Below are the code and all the weights of a small trained network. Each question names an input and a class and asks about switching units off, where a switched-off unit gives its printed mean instead of its output.

import numpy as np


def w(rows, s, z=0):
    codes = np.array(rows[::2]) - 128.0
    scale = np.full(codes.shape[1], s)
    scale[-1] = z or s
    return codes * scale


def norm(h):
    return h / np.sqrt((h * h).mean(-1, keepdims=True) + 1e-5)


def f(y):
    return y / 2 * (1 + np.tanh(0.7978845608 * (y + 0.044715 * y**3)))


def log_softmax(a):
    a = a - a.max(-1, keepdims=True)
    return a - np.log(np.exp(a).sum(-1, keepdims=True))


def net(x, mask):
    res = np.array(x, float).reshape(1, 8) / 4 @ E
    u = 0
    for l in range(2):
        y = f(norm(res) @ A[l][:, :-1].T + A[l][:, -1])
        res = res + np.where(mask[u : u + 7], y, B[l][:, -1]) @ B[l][:, :-1]
        u += 7
    return log_softmax(norm(res)[-1] @ U[:, :-1].T + U[:, -1])


A, B = {}, {}
E = w([
[132,117,125,127,131,128,132,125,134],'x0',
[215,149,146,51,160,82,75,161,100],'x1',
[125,119,133,127,128,122,131,127,127],'x2',
[121,127,134,130,129,125,119,133,129],'x3',
[92,210,125,57,161,98,151,98,254],'x4',
[134,126,129,124,127,130,137,119,126],'x5',
[193,157,161,213,135,66,150,79,138],'x6',
[124,132,130,131,133,127,127,131,126],'x7',
],0.0048)
A[0] = w([
[29,163,117,170,86,150,220,131,102,85],'L0N1',
[80,113,111,177,103,189,143,77,158,30],'L0N2',
[203,143,206,222,113,2,150,83,142,96],'L0N3',
[164,78,128,153,45,124,222,202,37,62],'L0N4',
[68,79,160,9,122,231,105,205,116,7],'L0N5',
[15,112,86,223,84,132,193,104,155,53],'L0N6',
[220,144,121,21,159,20,17,151,76,114],'L0N7',
],0.004,0.002)
B[0] = w([
[169,102,173,105,150,172,141,139,162,180],'L0N1',
[176,107,178,103,190,126,155,167,104,154],'L0N2',
[118,124,51,135,85,91,209,191,95,215],'L0N3',
[107,125,119,107,159,130,70,90,132,187],'L0N4',
[143,156,73,201,90,32,226,187,82,199],'L0N5',
[173,95,178,79,169,193,145,222,168,213],'L0N6',
[146,68,177,151,140,254,184,154,189,254],'L0N7',
],0.0061,0.004)
A[1] = w([
[249,142,181,63,130,109,99,178,118,2],'L1N1',
[32,95,59,19,111,180,82,201,104,183],'L1N2',
[119,73,116,171,139,139,2,104,27,35],'L1N3',
[103,76,139,187,90,167,108,90,83,80],'L1N4',
[104,173,140,79,138,108,158,116,227,163],'L1N5',
[195,57,107,154,134,173,104,159,118,169],'L1N6',
[122,96,47,163,105,37,169,196,60,121],'L1N7',
],0.0052,0.00088)
B[1] = w([
[48,87,146,173,147,179,203,170,160,164],'L1N1',
[222,158,116,220,127,83,171,83,115,211],'L1N2',
[115,152,122,31,109,57,72,52,182,186],'L1N3',
[115,156,150,69,139,131,82,131,165,169],'L1N4',
[105,89,133,125,105,117,1,95,20,208],'L1N5',
[51,146,162,102,153,144,87,116,172,253],'L1N6',
[128,208,79,153,125,94,159,107,115,227],'L1N7',
],0.0061,0.0044)
U = w([
[138,55,179,129,160,212,166,177,180,223],'0',
[154,153,61,171,113,76,195,140,101,163],'1',
[101,120,127,76,127,98,2,68,124,1],'2',
],0.0094,0.00067)

Each question gives the input, the list of numbers given to net, and the class t.
The units are the neurons (one row each of A and B). Each row of codes is followed by its name. A weight is (code - 128) times the scale printed after its matrix; where a second scale follows, it is the last column's (A, B and U).
mask holds one flag per neuron, layer by layer. A switched-off neuron (its flag False) gives its mean, the last column of its row in B, instead of its output. The means were averaged over made-up inputs and are rounded, as every weight is.
A unit's drop is (log p(t) with every unit on - log p(t) with that unit switched off) / (log p(t) with every unit on - log p(t) with every unit switched off).
The circuit of an input: a set's keep is (log p(t) with only the set's units on - log p(t) with every unit switched off) / (log p(t) with every unit on - log p(t) with every unit switched off). Starting from the 12 units with the biggest drops (on a tie, the unit counted first), units are removed one at a time, each time the one whose removal leaves the highest keep (on an exact tie, the one counted first), for as long as the keep stays at least 0.8.
units of the circuit, in order: the units of the circuit, biggest drop first
unit that matters most: the unit with the biggest drop
top k neurons in layer l: the k neurons of layer l with the biggest drops, biggest first
drop when u is switched off: that unit's drop, to one decimal
input [2,-5,5,-5,-7,-3,-5,8], class 2: unit that matters most -> L0N7
input [4,6,-1,-5,0,2,4,0], class 0: top 2 neurons in layer 0 -> L0N7; L0N5
input [2,-4,5,1,7,-8,-7,4], class 1: top 3 neurons in layer 0 -> L0N5; L0N7; L0N4
input [6,0,2,8,6,4,-6,-5], class 1: top 2 neurons in layer 1 -> L1N2; L1N6
input [1,-8,-1,-8,1,8,6,-6], class 0: top 2 neurons in layer 0 -> L0N6; L0N5
input [5,-3,2,5,6,-5,4,5], class 2: top 2 neurons in layer 0 -> L0N5; L0N7
input [-7,7,8,-6,-6,5,2,-6], class 0: top 2 neurons in layer 1 -> L1N1; L1N5
input [5,3,-7,0,-8,8,-8,0], class 1: top 2 neurons in layer 1 -> L1N2; L1N7
input [4,-2,0,-6,7,-6,-6,7], class 2: top 3 neurons in layer 1 -> L1N5; L1N7; L1N1
input [8,6,7,1,6,-3,6,2], class 0: top 4 neurons in layer 0 -> L0N7; L0N5; L0N4; L0N3
input [7,1,8,1,-4,1,3,-7], class 2: top 2 neurons in layer 0 -> L0N5; L0N4
input [-4,7,-3,7,1,8,4,6], class 0: drop when L0N7 is switched off -> 0.5
input [8,-2,1,3,-4,-2,-1,3], class 2: drop when L0N7 is switched off -> 0.2
input [-8,-1,-1,-4,7,6,-2,2], class 2: units of the circuit, in order -> L1N5
input [3,7,8,1,4,6,7,-2], class 0: top 3 neurons in layer 1 -> L1N1; L1N2; L1N7
input [4,-3,8,8,4,-5,-5,-4], class 1: top 2 neurons in layer 0 -> L0N7; L0N5
input [0,0,6,-2,-3,6,-4,1], class 1: drop when L0N5 is switched off -> 0.6
input [2,0,-8,-1,5,1,-7,-3], class 1: drop when L0N5 is switched off -> 0.1
input [-2,-6,-2,1,0,1,-8,6], class 1: top 2 neurons in layer 0 -> L0N5; L0N7
input [2,0,-2,4,-1,-7,0,-1], class 2: unit that matters most -> L0N3
